|  25 |  28 |  27 | -22 | -23 | -34 | value 25
|   2 | -26 |  -5 | -25 |  -1 | value 2
|  31 |  33 |  34 | -29 | value 31
| -16 |   1 | -12 |  29 |  27 | -17 | value -16
|  32 |  17 |   8 | -10 | value 32
| -28 |  -3 |  -1 |  -4 |   2 | value -28
|  18 | -30 |  -8 |  15 |  -4 | -10 |  -6 | value 18
|   3 |  -6 |   6 |   2 |   5 | -15 |  32 | value 3
|  35 | -32 |   8 |   1 | value 35
|  2 | -6 |  6 | 35 | -3 | value 2
---
array([[-109, -178, -177,  -94, -182,  -95,  -90,  -95,  -96],
       [-345,   79,  133, -324,   77, -320, -331, -333, -335],
       [ 536, -858, -983,  518, -844,  502,  541,  529,  524],
       [-104, -179, -175,  -93, -177,  -97,  -95,  -99, -101],
       [ 132, -434, -481,  136, -433,  130,  147,  139,  138],
       [-506,  248,  332, -478,  242, -470, -490, -489, -490],
       [-266,   -9,   26, -248,  -10, -250, -255, -255, -257],
       [ -28, -261, -276,  -21, -261,  -21,  -14,  -18,  -18],
       [-107, -176, -175,  -97, -176,  -96,  -96,  -98,  -97],
       [-671,  424,  539, -636,  411, -615, -645, -643, -641]]) yields -28

array([[148, 177, 173, 154, 173, 171,  30, 139, 147, 151, 149, 162, 181,
        150, 174],
       [178, 110, 171, 158, 164, 129, 188, 156, 163, 140, 163, 124, 150,
        152, 189],
       [151, 142, 122, 154, 123, 129,  40, 207, 184, 163, 151, 155, 162,
        140, 133],
       [131, 143, 163, 144, 173, 164,  99, 235, 141, 148, 143, 210, 148,
        161, 135],
       [141, 177, 148, 153, 115, 134, 135, 123, 156, 157, 145, 149, 141,
        124, 124],
       [164, 142, 189, 151, 148, 154, 161, 156, 167, 178, 122, 101, 152,
        152, 130],
       [133, 162, 161, 158, 153, 136, 134, 154, 175, 166, 154, 208, 144,
        154, 138],
       [184, 145, 148, 151, 207, 161,  23, 111, 148, 132, 129, 152, 120,
        150, 165],
       [144, 158,  97, 144, 150, 158, 192, 159, 159, 144, 142, 166, 107,
        145, 126]]) yields 133

array([[166,  99, 123, 161,  82, 243,  70, 182, 157, 222,  61,  66, 155,
         95, 126],
       [165,  71, 137, 101,  25, 214, 110, 151, 133, 207,  68,  35, 123,
        129, 121],
       [182, 100, 170, 122,  84, 239, 117, 192, 159, 212,  48,  49, 140,
         94, 152],
       [185,  81, 180, 118,  52, 243, 140, 168, 161, 204,  53,  54, 150,
        143, 127],
       [179,  58, 163, 138,  79, 235,  77, 198, 186, 243,  92,  25, 145,
         96, 114]]) yields 182

array([[141, 112, 121, 127,  86, 142, 124, 156,  41, 119, 166, 104, 120,
         95,  84, 100],
       [170, 139,  76, 119, 110, 133, 127, 121,  52, 120, 165, 110,  94,
        111,  75, 143],
       [158, 101, 163, 101, 129, 165, 160, 169,  35, 126, 166, 111, 131,
        155, 105, 170],
       [123,  80, 131, 142, 120, 164, 161, 178,  37, 107, 173, 141, 131,
        130, 116, 171],
       [170, 103, 146, 177, 123, 133, 175, 129,  70,  88, 122, 118,  77,
        143,  70, 144],
       [150, 105, 163, 114, 101, 157, 133, 174,  34, 126, 160, 101, 138,
        140,  91, 104],
       [167, 124,  95, 108, 141, 154, 149, 143,  42, 124, 174, 131, 113,
        157, 102, 196],
       [141,  93, 126, 169, 102, 134, 165, 138,  63,  89, 145, 118,  85,
         87,  81, 142],
       [154, 100, 173, 105, 117, 164, 152, 174,  34, 127, 162, 104, 137,
        150, 101, 142]]) yields 167

array([[ 265,  409, -713,  389,  406, -669, -630,  482,  350,  383, -580,
         378,  340, -626, -622, -678],
       [ 453,  370, -633,  381,  329, -709, -638,  393,  448,  394, -631,
         446,  376, -626, -769, -596],
       [-617, -697,  441, -772, -648,  554,  437, -907, -673, -733,  441,
        -772, -734,  439,  549,  500],
       [-628, -659,  377, -605, -686,  402,  335, -709, -615, -724,  389,
        -629, -678,  431,  336,  332],
       [-669, -677,  383, -664, -741,  471,  408, -656, -639, -619,  407,
        -668, -695,  393,  334,  458],
       [-716, -788,  600, -816, -788,  574,  537, -853, -748, -798,  390,
        -818, -858,  487,  484,  547],
       [-693, -635,  390, -620, -639,  393,  368, -662, -609, -667,  439,
        -638, -641,  346,  377,  354]]) yields -669

array([[86, 80, 84, 18, 83, 86, 26, 27, 87, 83, 85, 31, 89, 82, 25],
       [72, 71, 74, 43, 76, 66, 42, 39, 73, 80, 75, 35, 72, 74, 40],
       [76, 78, 76, 35, 70, 71, 41, 34, 75, 67, 74, 42, 73, 68, 40],
       [45, 43, 44, 61, 51, 42, 67, 63, 49, 49, 46, 73, 44, 48, 72],
       [35, 36, 32, 77, 33, 35, 84, 80, 33, 28, 40, 77, 32, 34, 76],
       [48, 49, 47, 68, 51, 49, 68, 65, 52, 55, 48, 64, 46, 52, 68],
       [51, 48, 53, 59, 48, 49, 62, 67, 50, 52, 52, 69, 51, 47, 65],
       [34, 28, 30, 85, 29, 27, 81, 78, 33, 26, 32, 83, 34, 31, 87],
       [36, 34, 38, 70, 37, 33, 75, 83, 37, 31, 40, 80, 36, 32, 82],
       [41, 42, 44, 76, 46, 40, 71, 78, 42, 41, 36, 69, 42, 34, 68]]) yields 34
---
[[-24  -4  33   4  11  10]
 [  7   8   0  10   7   5]
 [ 18  13  -3   7  14  -5]] yields 33, 18

[ -6 -24 -13  33  -9  10 -17] yields 33, 10

[-22  -2 -17  29 -24 -24] yields 29, -2

[[  1  -6  19  -6 -17  15]
 [ 27  -8  -6   1 -14  -2]] yields 27, 19

[-20 -22 -24  26] yields 26, -20

[[  5   4  -2   3]
 [-18 -26  16 -12]
 [ -1  -2   1  -1]] yields 16, 5
